Below are the code and all the weights of a small trained network. Each question names an input and a class and asks about switching units off, where a switched-off unit gives its printed mean instead of its output.

import numpy as np


def w(rows, s, z=0):
    codes = np.array(rows[::2]) - 128.0
    scale = np.full(codes.shape[1], s)
    scale[-1] = z or s
    return codes * scale


def f(y):
    return y / 2 * (1 + np.tanh(0.7978845608 * (y + 0.044715 * y**3)))


def log_softmax(a):
    a = a - a.max(-1, keepdims=True)
    return a - np.log(np.exp(a).sum(-1, keepdims=True))


def net(x, mask):
    res = np.array(x, float).reshape(1, 4) / 4 @ E
    y = f(res @ A[0][:, :-1].T + A[0][:, -1])
    res = res + np.where(mask, y, B[0][:, -1]) @ B[0][:, :-1]
    return log_softmax(res[-1] @ U[:, :-1].T + U[:, -1])


A, B = {}, {}
E = w([
[190,186,73,172,50,160,82,48],'x0',
[172,32,128,88,228,179,198,33],'x1',
[127,12,110,10,69,149,3,171],'x2',
[1,156,97,48,58,149,129,70],'x3',
],0.009)
A[0] = w([
[209,128,65,138,116,112,72,58,99],'N0',
[168,94,152,211,115,79,194,123,119],'N1',
[208,64,129,86,103,166,72,154,174],'N2',
[84,199,156,160,157,112,192,67,158],'N3',
[58,141,92,56,102,163,197,67,143],'N4',
[47,103,179,161,141,98,192,148,120],'N5',
[41,156,102,75,83,136,178,83,115],'N6',
[180,147,18,168,123,122,97,58,155],'N7',
[69,106,188,123,167,131,149,181,98],'N8',
[125,60,122,42,105,117,84,160,156],'N9',
[99,170,127,137,66,54,122,199,113],'N10',
[182,165,14,168,91,154,132,94,86],'N11',
[116,93,131,100,173,255,176,75,118],'N12',
[255,44,213,199,111,95,126,114,255],'N13',
[143,161,156,176,152,91,123,156,75],'N14',
[141,135,186,53,187,78,162,187,112],'N15',
[93,195,147,146,114,115,86,161,116],'N16',
],0.0097,0.0033)
B[0] = w([
[101,68,102,77,126,195,159,175,192],'N0',
[149,138,202,97,87,126,144,105,203],'N1',
[150,155,203,159,85,194,120,94,217],'N2',
[163,82,197,200,105,162,101,40,231],'N3',
[201,196,185,101,160,141,101,254,222],'N4',
[103,57,100,222,100,154,164,110,186],'N5',
[139,160,234,99,160,198,153,200,222],'N6',
[87,51,127,118,122,153,147,193,212],'N7',
[76,68,101,113,100,212,186,118,182],'N8',
[154,110,174,242,90,182,125,68,238],'N9',
[174,98,89,63,214,154,15,72,227],'N10',
[18,50,106,86,61,157,128,154,208],'N11',
[184,82,78,70,196,73,42,69,212],'N12',
[105,165,196,130,216,171,109,197,250],'N13',
[106,151,143,112,130,223,74,112,175],'N14',
[87,85,98,96,119,219,178,174,193],'N15',
[97,101,117,99,230,163,73,72,201],'N16',
],0.0073,0.011)
U = w([
[149,228,200,80,156,170,139,242,170],'0',
[158,84,50,64,224,141,47,55,116],'1',
[144,145,202,177,5,173,138,42,84],'2',
[24,54,54,95,62,188,203,178,106],'3',
[176,180,139,165,115,120,127,186,254],'4',
[180,178,17,164,58,40,150,137,3],'5',
[137,164,49,45,64,8,195,93,18],'6',
[136,199,93,125,14,2,249,166,35],'7',
],0.0086,0.0038)

Each question gives the input, the list of numbers given to net, and the class t.
The units are the neurons (one row each of A and B). Each row of codes is followed by its name. A weight is (code - 128) times the scale printed after its matrix; where a second scale follows, it is the last column's (A, B and U).
mask holds one flag per neuron, in row order. A switched-off neuron (its flag False) gives its mean, the last column of its row in B, instead of its output. The means were averaged over made-up inputs and are rounded, as every weight is.
A unit's drop is (log p(t) with every unit on - log p(t) with that unit switched off) / (log p(t) with every unit on - log p(t) with every unit switched off).
The circuit of an input: a set's keep is (log p(t) with only the set's units on - log p(t) with every unit switched off) / (log p(t) with every unit on - log p(t) with every unit switched off). Starting from the 12 units with the biggest drops (on a tie, the unit counted first), units are removed one at a time, each time the one whose removal leaves the highest keep (on an exact tie, the one counted first), for as long as the keep stays at least 0.8.
circuit, biggest first: the units of the circuit, biggest drop first
most important unit: the unit with the biggest drop
top k neurons: the k neurons with the biggest drops, biggest first
drop of u: that unit's drop, to one decimal
input [-8,7,1,-3], class 3: circuit, biggest first	N15
input [8,-2,7,4], class 3: top 4 neurons	N0, N11, N7, N3
input [8,7,-6,6], class 3: top 4 neurons	N11, N7, N10, N0
input [6,2,-4,0], class 3: circuit, biggest first	N11, N7
input [7,-5,-4,4], class 3: top 2 neurons	N11, N7
input [3,7,8,-3], class 2: top 2 neurons	N2, N9
input [0,-5,2,-3], class 1: circuit, biggest first	N10, N6
input [6,-7,-7,-3], class 1: circuit, biggest first	N10, N16
input [4,8,-1,8], class 0: top 4 neurons	N4, N6, N10, N16
input [-1,-2,-3,-3], class 4: top 4 neurons	N6, N4, N2, N9
input [-7,-4,5,-3], class 3: top 2 neurons	N15, N8
input [-7,4,7,-8], class 0: top 3 neurons	N13, N3, N2
input [1,1,-7,-4], class 2: top 2 neurons	N3, N4
input [-3,-7,6,8], class 0: top 4 neurons	N6, N4, N12, N3
input [-5,-1,-8,1], class 2: most important unit	N3
input [-6,1,-3,3], class 3: top 2 neurons	N5, N8
input [-5,-7,-3,0], class 1: drop of N10	0.3
input [-1,-6,8,-7], class 2: drop of N6	0.2
input [-1,0,-1,3], class 4: drop of N13	0.7
input [-6,-4,-7,2], class 2: circuit, biggest first	N3
